Here is a tiny trained network, its code and every weight. The questions are about switching its units off for an input and a class, where a switched-off unit gives its printed mean instead of its output.

import numpy as np


def w(rows, s, z=0):
    codes = np.array(rows[::2]) - 128.0
    scale = np.full(codes.shape[1], s)
    scale[-1] = z or s
    return codes * scale


def norm(h):
    return h / np.sqrt((h * h).mean(-1, keepdims=True) + 1e-5)


def f(y):
    return y / 2 * (1 + np.tanh(0.7978845608 * (y + 0.044715 * y**3)))


def log_softmax(a):
    a = a - a.max(-1, keepdims=True)
    return a - np.log(np.exp(a).sum(-1, keepdims=True))


def net(x, mask):
    res = np.array(x, float).reshape(1, 7) / 4 @ E
    u = 0
    for l in range(2):
        y = f(norm(res) @ A[l][:, :-1].T + A[l][:, -1])
        res = res + np.where(mask[u : u + 8], y, B[l][:, -1]) @ B[l][:, :-1]
        u += 8
    return log_softmax(norm(res)[-1] @ U[:, :-1].T + U[:, -1])


A, B = {}, {}
E = w([
[78,62,84,92,50,173,162,136],'x0',
[128,137,131,124,125,129,133,134],'x1',
[129,128,129,128,124,125,125,126],'x2',
[127,128,128,129,131,130,131,125],'x3',
[123,131,138,130,129,131,137,121],'x4',
[209,117,146,104,119,188,117,94],'x5',
[84,130,178,2,146,116,71,110],'x6',
],0.0045)
A[0] = w([
[123,109,109,127,124,144,138,122,17],'L0N0',
[136,72,131,104,117,164,140,191,57],'L0N1',
[205,71,96,119,93,213,169,119,2],'L0N2',
[143,83,69,168,93,178,182,155,2],'L0N3',
[196,157,121,254,160,122,155,148,161],'L0N4',
[235,99,135,106,123,214,137,106,169],'L0N5',
[132,101,55,206,55,177,198,142,54],'L0N6',
[88,133,102,147,99,100,157,167,143],'L0N7',
],0.0055,0.0029)
B[0] = w([
[182,56,124,103,58,164,188,122,108],'L0N0',
[114,118,107,90,63,160,182,78,133],'L0N1',
[26,229,133,212,100,106,60,99,179],'L0N2',
[129,147,172,191,151,143,123,160,174],'L0N3',
[56,103,51,3,38,127,177,62,252],'L0N4',
[192,157,161,143,119,176,139,71,222],'L0N5',
[177,128,191,176,203,112,74,188,230],'L0N6',
[167,99,145,70,186,114,132,113,166],'L0N7',
],0.0055,0.0046)
A[1] = w([
[194,81,94,62,23,201,180,45,21],'L1N0',
[79,92,116,48,127,44,139,106,148],'L1N1',
[253,142,215,126,169,190,76,103,57],'L1N2',
[44,89,42,62,56,76,196,150,11],'L1N3',
[66,77,144,50,67,189,129,156,103],'L1N4',
[183,194,154,84,100,153,151,7,151],'L1N5',
[93,21,146,234,178,60,167,252,4],'L1N6',
[86,109,145,141,121,168,124,103,111],'L1N7',
],0.005,0.0023)
B[1] = w([
[13,253,119,71,118,142,41,135,216],'L1N0',
[126,147,150,220,122,131,117,134,233],'L1N1',
[144,66,113,167,125,118,225,194,203],'L1N2',
[202,41,148,192,123,70,199,69,226],'L1N3',
[173,146,71,155,138,95,181,93,180],'L1N4',
[132,65,88,65,145,122,115,167,253],'L1N5',
[178,109,132,21,154,162,131,139,194],'L1N6',
[172,143,74,125,126,93,138,126,137],'L1N7',
],0.0068,0.0043)
U = w([
[144,88,116,189,124,34,192,75,182],'0',
[198,69,156,83,182,144,151,194,221],'1',
[106,173,79,48,93,151,100,106,127],'2',
[150,150,155,246,91,180,119,164,8],'3',
[87,178,187,169,177,81,64,158,25],'4',
],0.014,0.0016)

Each question gives the input, the list of numbers given to net, and the class t.
The units are the neurons (one row each of A and B). Each row of codes is followed by its name. A weight is (code - 128) times the scale printed after its matrix; where a second scale follows, it is the last column's (A, B and U).
mask holds one flag per neuron, layer by layer. A switched-off neuron (its flag False) gives its mean, the last column of its row in B, instead of its output. The means were averaged over made-up inputs and are rounded, as every weight is.
A unit's drop is (log p(t) with every unit on - log p(t) with that unit switched off) / (log p(t) with every unit on - log p(t) with every unit switched off).
The circuit of an input: a set's keep is (log p(t) with only the set's units on - log p(t) with every unit switched off) / (log p(t) with every unit on - log p(t) with every unit switched off). Starting from the 12 units with the biggest drops (on a tie, the unit counted first), units are removed one at a time, each time the one whose removal leaves the highest keep (on an exact tie, the one counted first), for as long as the keep stays at least 0.8.
units of the circuit, in order: the units of the circuit, biggest drop first
unit that matters most: the unit with the biggest drop
top k neurons: the k neurons with the biggest drops, biggest first
top k neurons in layer l: the k neurons of layer l with the biggest drops, biggest first
drop when u is switched off: that unit's drop, to one decimal
input [1,1,0,-2,6,2,0], class 3: top 3 neurons	L0N4, L0N2, L0N5
input [0,7,-4,7,-5,-3,1], class 4: units of the circuit, in order	L0N4
input [1,7,-4,0,-2,-5,-1], class 1: units of the circuit, in order	L0N4, L1N6
input [4,-8,-4,2,-6,0,5], class 0: top 2 neurons	L0N5, L1N3
input [0,8,1,8,6,8,-8], class 2: units of the circuit, in order	L0N4, L1N0
input [1,-8,8,-3,1,-3,-2], class 1: units of the circuit, in order	L0N6, L1N6
input [0,4,-2,2,6,1,0], class 2: top 2 neurons in layer 1	L1N3, L1N0
input [7,-1,-1,-6,8,8,0], class 3: units of the circuit, in order	L0N4, L0N2
input [-1,-6,2,-6,-8,0,6], class 4: top 4 neurons in layer 1	L1N3, L1N6, L1N5, L1N1
input [0,-1,2,6,1,-2,2], class 4: top 2 neurons	L0N4, L0N1
input [-5,-6,4,5,1,-5,0], class 0: top 2 neurons in layer 0	L0N6, L0N4
input [1,-4,-5,-6,-1,5,0], class 3: top 2 neurons	L0N4, L0N2
input [1,-1,-1,7,-1,0,4], class 0: top 3 neurons	L0N5, L0N6, L1N4
input [7,-4,5,2,0,-5,-1], class 1: unit that matters most	L0N4
input [-7,-5,-1,1,-2,1,-4], class 2: top 2 neurons	L0N4, L1N0
input [1,1,1,-5,-7,-3,8], class 0: top 2 neurons in layer 1	L1N0, L1N4
input [7,1,-4,4,-2,2,0], class 3: top 2 neurons	L0N4, L0N6
input [3,7,7,-5,5,5,0], class 3: top 2 neurons	L0N4, L0N2
input [-2,-7,7,3,-3,0,1], class 4: top 3 neurons in layer 0	L0N5, L0N4, L0N6
input [-5,-6,7,5,4,-7,0], class 0: units of the circuit, in order	L1N0
input [6,-4,-1,-3,-1,-3,-8], class 1: top 2 neurons	L0N6, L1N6
input [7,7,2,-8,-3,-6,0], class 1: top 3 neurons	L0N4, L1N6, L0N6
input [-6,0,4,5,7,2,0], class 2: top 2 neurons	L0N4, L0N6
input [5,-7,-3,3,-4,0,3], class 0: top 2 neurons in layer 1	L1N3, L1N4
input [1,6,3,-3,2,-5,-6], class 1: top 3 neurons	L0N6, L1N6, L0N3
input [-6,-6,7,5,3,3,-7], class 2: top 2 neurons	L0N4, L1N0
input [1,6,-6,5,-8,-2,3], class 0: unit that matters most	L0N6
input [6,-7,-5,-7,3,-3,-8], class 1: drop when L1N6 is switched off	0.6
